[128 = 0]
[119 147 119 135 146 166 128 125 124 116 144 105 140 137 122 119 127 147
 186 122  96 108 123 102 117 114 114 125 130 119 140 117 101 141 159  99
 120 120 114  86  83  98 159  81 138 127 130 132 128 154 135 132 152 132
 126 135  93 139 152 143  97 141 101 114 135 141 147 123 128  98 123  96
 107 147 148 134 144 112 158 157 148 121 107 122 141 124 128  90 132 123
 114 140 119 153 195 128 159 176 168 139 144 151 126 115 122 155 110 123
 117 130  94 121 159 149 145 131 163 126 126 111 124 106 130  84 113 136
 134 132 126 151 132 150 134 161  98 137 147 107 136 128 127 115 123 126
 132  97 112 150 110 111 112 135 120  98 128 195 122 114 140 120 140 100
 133  72 141 148  75 190 166 127 126 122 125 103 103 155 135 117 108 114
 115 144 189 108 163 129 135 123 122 117 172  95 129 129 163 136 149 128
 127  90 131 136 140 229 119 110 142 133 109 153] | [76] > <83>
[148 121 130 161 151 137 133 108 141 101 153  98  59 125 139 138 128 132
 214 124 148 163 127 187 116 129 111 107 143 112 138 120  75 133 120 102
 143  12  91 100 161 108 154 129 135  86 138 135 133 188 121 128 141 168
 148 130 112 132 194 154  94 161 139  94 136 153 158  99 121 127 107 103
  98 190 160 159 158 117 106 149 144  93 149  94 141 166 143 104 118 112
 124 126 167 166 129 106 117 192 166 113 138 137  97 103 118 180 116 135
 108 108 148 130 165 130 160 119 173 150 132 118  98 122 116  82 128 130
 142 131 124 193 135 156 152 158 139 124 129 110 148 145 141 103 160 123
 122 108 123 148 111 117 129 123 133  94 133 144 110  69 138 100 129 119
 110  93 134 113 183 175 138  95  99 126 123 140 118 182 176 194 122 120
 106 175 135 110 150 140 123 194 120 143 245 123 119 135 138 146 136 122
 117 129 129 141 153 237  60 117 133 115 101 139] | [85] > <79>
[134 122 104 134 128 160 115 120 135 100 134  95  74 105 162 122 152 141
 205 140 149  67 166 171 110 140  97 121 165 124 146 115  94 163 114 143
 132  68  74  83  92 105 137  93 115 130 115 155 142 167  94 123 143 139
 151 128 113 123 182 151 134 131 129 122 114 146 181  67 109 110 118 122
 124 150 157 144 162 124 104 134 178  72 128  77 108 173 151  79 131 132
  92 132 100 176 116 104 117 225 197 120 155 135 124  70  73 160 123 133
 128 140 165 111 173 140 166 117 172 134 112 118 135 102  99  74 114 131
 114 113  94 178 144 140 162 145 107 165 110 106 167  96 135  98  99 146
 137 101  96 132  94 160 112 122  92 104 131 137 124  36 136  62 125 134
 105 112 151 155 165 199 151 138 140 138 118 170 127 111 185 106 132 118
  92 170 113 120 199 187 138 124 157 108 232 106 116 137 117 116 132  85
 133 109 115 138 128 251  90  94 150 148  88 115] | [86] > <74>
[117 119 128 145 135 123 124 123 140 132 141 117  85 124 144 120 169 132
 185 139 125 131 145 189 129 144  82 121 159 125 142  99 114 153  92 108
 144  76  82  80 119 135 144 111 144 112 127 138 148 131 114 125 135 158
 134 138 116 121 166 144  89 156 126 118 132  85 156  78 123  98 126 120
 125 142 144 143 154 123 126 119 158 101 120  96 109 151 146 101 115 115
 113 150  88 151 123 113 114 192 174 124 149 121 112 100 121 143 130 141
 134 109 138 141 160 125 139 126 141 122 117 126 144 112 110 101 101 122
 132 149  85 142 127 140 144 157 111 142 111 124 163 114 130 103 138 134
 134 111  99 128 105 148 114 139 107 112 134 127 119  69 136  84 127 131
 109 181 153 136 167 164 129 127 153 136 133 134 129 159 163 107 142 123
 103 163 142 134 149 140 110 160 133 145 202 106 124 146 120 149 127  93
 137 125 115 138 148 205 124 107 165 143  58 124] | [86] > <77>
[147 136 132 164 154 141 131 126 131 119 174 109  79 117 139 172 126 138
 210 146 147 121 119 173 137 146 127 103 136 114 134 141  84 125 121 121
 147  63  95 102 146 102 134 111  97 108 134 131 170 188 126 126 139 198
 146 125 146 129 188 138 115 150 113  84 118 147 147 108 117 104 117 116
 110 165 146 122 172 123 114 138 149 110 140 106 126 157 143 126 136 131
 128 130 111 135 114 104 116 187 180 128 113 130 109 101 136 134 136 129
 124 114 134 148 176 147 149 132 159  68 143 113 126 124 105  88 119 123
 138  99 135 164 143 125 145 159 142 145 116 103 139  92 127  92 112 128
 122 137  99 158  84 143 126 132 129 116 127 134  92  92 129  82 133 132
 119 106 151 146 148 170 173 123 103 128 112 140 104 136 164 110 125 124
 122 182 152 110 152 115 109 158 111 144 200 144 106 133 136 143 141 120
 102 115 127 148 128 215 123  98 139 143 114 163] | [85] > <79>
[132 133 144 133 134 135 121 114 147 135 163 114 111 118 121 137 169 114
 193 168 150 100 157 189 107 122  97 111 149 139 144  95 120 145 100 105
 121  76 104 110 110 120 141 104 141 101 133 124 127 144 115 110 139 106
 138 148 114 121 170 130 121 148 121 148 130 141 148  69  86 102 147 131
 121 144 126 144 146 128 133 131 159  80 112 110 116 149 125 100 111 126
 108 156  77 154 123 117 111 185 168 130 149 140 127 132 118 135 110 133
 127 107 136 150 138 135 152 132 148 127 131 129 146 130 123  96 112 147
 132 112 117 152 122 139 178 159 122 154 120 120 166  92 120 115 140 138
 136 125  89 113  98 135 117 111 116  91 122 134 133  92 140  64 124 120
 101 118 128 142 188 160 138 135 123 131 172 142 133 178 157 126 124 131
 110 152 143 118 159 130 131 116 136 138 252 132 125 154 122 131 136 112
 128  98 116 135 137 188 111 122 157 139 131 130] | [86] > <77>
[151 125 133 149 154 131 132 136 122 117 151  88  90 101 146 145 113 143
 217 121 136 136 127 165 120 111 113  87 143 106 125 129 111 135 122 120
 144  61  89  87 121 103 140 121 125  93 135 135 179 180 123 130 153 166
 160 122 115 125 192 135  95 151 120  85 130 139 176  67 120 123 113 112
 121 182 134 135 167  87 110 145 130 108 126  96 124 152 163  99 117 116
 123 122 102 155 136 117 124 197 171 137 127 147 111  95 113 159 116 136
 107 110 156 135 162 138 143 141 187 153 127 126 142  87 111  92 122 138
 143 123 101 166 131 132 126 163 142 141 115  97 137 140 127 113 126 106
 147 113 104 144 100 140 131 132 120 122 145 141 111  60 129  95 144 119
 109  92 137 142 168 183 141 121 103 113 134 137 114 149 168 119 125 116
 114 168 145 126 174 148 115 131 136 149 215 135 120 147 126 142 149 118
 123 121 114 142 125 215  91 113 140 105  91 158] | [85] > <81>
[103 151 139 129 158 145 142 131 122 132 133  93 154 132 120 133 125 149
 143 126 154  86 118  75 120 127 201 115 140 125 164 114  83 137 161 118
 123 130 125 104 117 113 124  91 145 109 120 138 148 148 136 129 147 109
 129 132 108 171 130 114 109 119 101 130 133 147 128 119 134 113 119 119
 114 130 130 136 139 122 124 123 155 147 125 136 142 125 135 135 128 147
 125 139 102 160 128 130 160 131 153 120 171 149 108  94 112 152 153 127
 119 121 146 107 149 149 154 143 154 133 106 121 115 116 122 109 126 138
 118 133 120 130 139 134 113 140 136 139 131 151 126 122 123 109 123 108
 110 103 119 129 128 106 134 134 107 121 133 150 126 101 130 109 147 106
 132  83 154 137 147 148  80 109 127 132 128 122 119 130 129 123 128  93
 114 128 157 124 160 121 146 121 124 129 116 116 134 129 141 121 152 123
 130  97 136 134  76 177 123 121 135 119 115 149] | [76] > <70>
[118 124 144 142 138 145 122 124 137 132 132 165  90 113 140 131 155 141
 177 139 160 103 151 210 122 136 100  66 141 131 137 115 116 147 111 137
 127  90 107 109 150 106 141 112 153 111 134 149 134 167 120 114 142 140
 143 134 124 131 169 119 125 143 125 131 100 136 163 113 115 103  86 115
 101 140 143 146 159 124 111 136 152  81 133 108 122 132 148 116 114 128
 133 157 105 119 112 122 120 182 170 119 128 111 114 113 112 153 116 134
 132 124 137 130 153 114 156 118 141 133  97 107 125 108 115 123 118 120
 125 127  88 164 152 135 145 154 121 136 114 114 160 137 129  89 115 134
 118  87 100 123 107 139 101 127 127  89 135 129 119  92 129  89 151 128
 107  92 139 140 181 179 144 129 108 151 130 129 122 135 156 104 119 125
 118 138 127 121 152 140 144 157 128 147 221 113 116 140 109 152 144 120
 137 126 124 136 146 194 110 103 131 157 126 134] | [86] > <74>
[122 153 137 140 137 166 127 152 126 114 194 100 166 145 126 105 103 138
 191 112 142 110 125 112 113 120 113 122 128 103 139 122  98 172 166 103
 114 142 113  83 103 106 133  62 142 155 145 150 129 168 135 137 146 128
 121 123 105 125 148 142 120 132 113 106 134 126 163 140 126  70 103  91
 117 122 156 143 173 113 158 137 155 127 121 122 129 133 143  89 121 131
 115 155 125 146 114 121 140 166 165 114 135 139  92 100 125 178 116 133
 128 184 141 123 172 162 136 122 158 121  95 100 133  86 122 108 110 129
 115 128 129 150 131 141 129 171  98 154 120  85 135 138 132  85 124 123
 135 102 108 157 113 112 116 128 110 124 124 196 116 123 147 111 145 131
 120  78 150 147 159 199 162 110 134 134 146 135  95 137 158  74 103 135
 115 152 143 111 173 113 148 114 131 101 182  66 124 110 162 139 140 124
 121  74 138 133 144 213 124 105 120 132 115 147] | [76] > <83>
[123 143 130 148 147 137  92 134 122 121 142  76  87 109 149 161 131 120
 216 125 131 121 134 169 119 107 127 109 135 112 127 126  96 139 127 144
 148  78 108 119 125 129 132 125 129  94 127 138 169 178 126 134 144 143
 148 151 119 122 220 133 114 133 117  90 133 139 130 102 120 124 112 114
 133 159 133 150 164 115 128 134 131 107 123  99 108 129 143 122 136 114
 127 120 109 132 126 128 110 179 167 145 115 140  98 117  96 159 124 127
 133 115 142 133 149 138 129 143 176 134 132 120 125 124 114 101 116 129
 131 107 112 143 129 132 141 169 127 150 125 109 128 133 123 104 102 111
 133 133 109 134 110 135 128 147 123 131 161 137 110  98 117 107 127 124
 120 106 131 137 163 145 142 130 110 129 129 151 104 143 140 126 118 140
 103 124 164 153 159 133 116 122 121 152 159 145 113 141 121 124 127 114
 130 105 118 136 138 198 104 112 157 103 106 139] | [85] > <79>
[140 121 129 130 146 154 106 120 121 132 142 121 128 105 134 143 135 136
 169 136 158 124 149 209 123  60 115 110 144 124 140 103 116 134 122 139
 135  98 109 111 118  93 137 132 127 117 117 118 139 155 127 122 142 101
 140 140 112 135 144 142 129 139 142 139 126 145 132  90 101 105 131 124
 126 140 139 140 131 151 105 141 133 115 123 118 134 131 131 103 124 124
 140 135 119 123 103 138 102 179 144 116 127 136 120 122  87 141 117 130
 135 128 126 160 118 132 125 136 123 150 118 123 122 121 130 118 128 142
 123 140 106 140 109 128 121 144 113 132 134 117 140 116 137 122 112 135
 152 109 100 126 122 143 130 115 130  76 128 139 119 114 134  94 179 127
 139 120 104 146 140 181 136 137 107 142 112 134 119 133 154 139 138 133
  99 138 114 121 168 132 124 138 115 139 220 133 126 134 124 137 142 123
 123 122 123 136 117 161 124 119 110 152 124 134] | [86] > <74>
[136 114 123 142 152 140 137 144 130 102 149  92  65 117 175  85 151 131
 183 140 137  77 150 170 108 106  99 117 134 125 137 124  99 158 143 141
 130  82  92  91 104 100 150  85 137 101 140 148 130 144 128 150 141 133
 157 142 116 125 149 143 127 139 106 124 121 131 181  68 123 152 136  94
 131 136 143 123 172 111 103 117 170  99 143  92 108 162 131  75 135 131
  99 136  97 150 128 109 132 241 182 142 140 117 130  99 141 148 133 143
 132 135 132 131 182 140 158 114 168 119 123 107 162  85  91  87 109 121
 144 124  93 157 137 123 174 149 100 153  97 122 157  83 137  79 124 147
 134 102 111 139 107 163 116 141 109 123 143 136  99  37 137  60 153 136
  94 119 160 141 179 174 157 108 148 127 125 161 129 133 175  98 139 133
  77 166 127 126 146 143 127 132 126 157 199  96 124 138 149 155 117  73
 146  93 139 134 137 228 110  86 158 139 100 127] | [86] > <77>
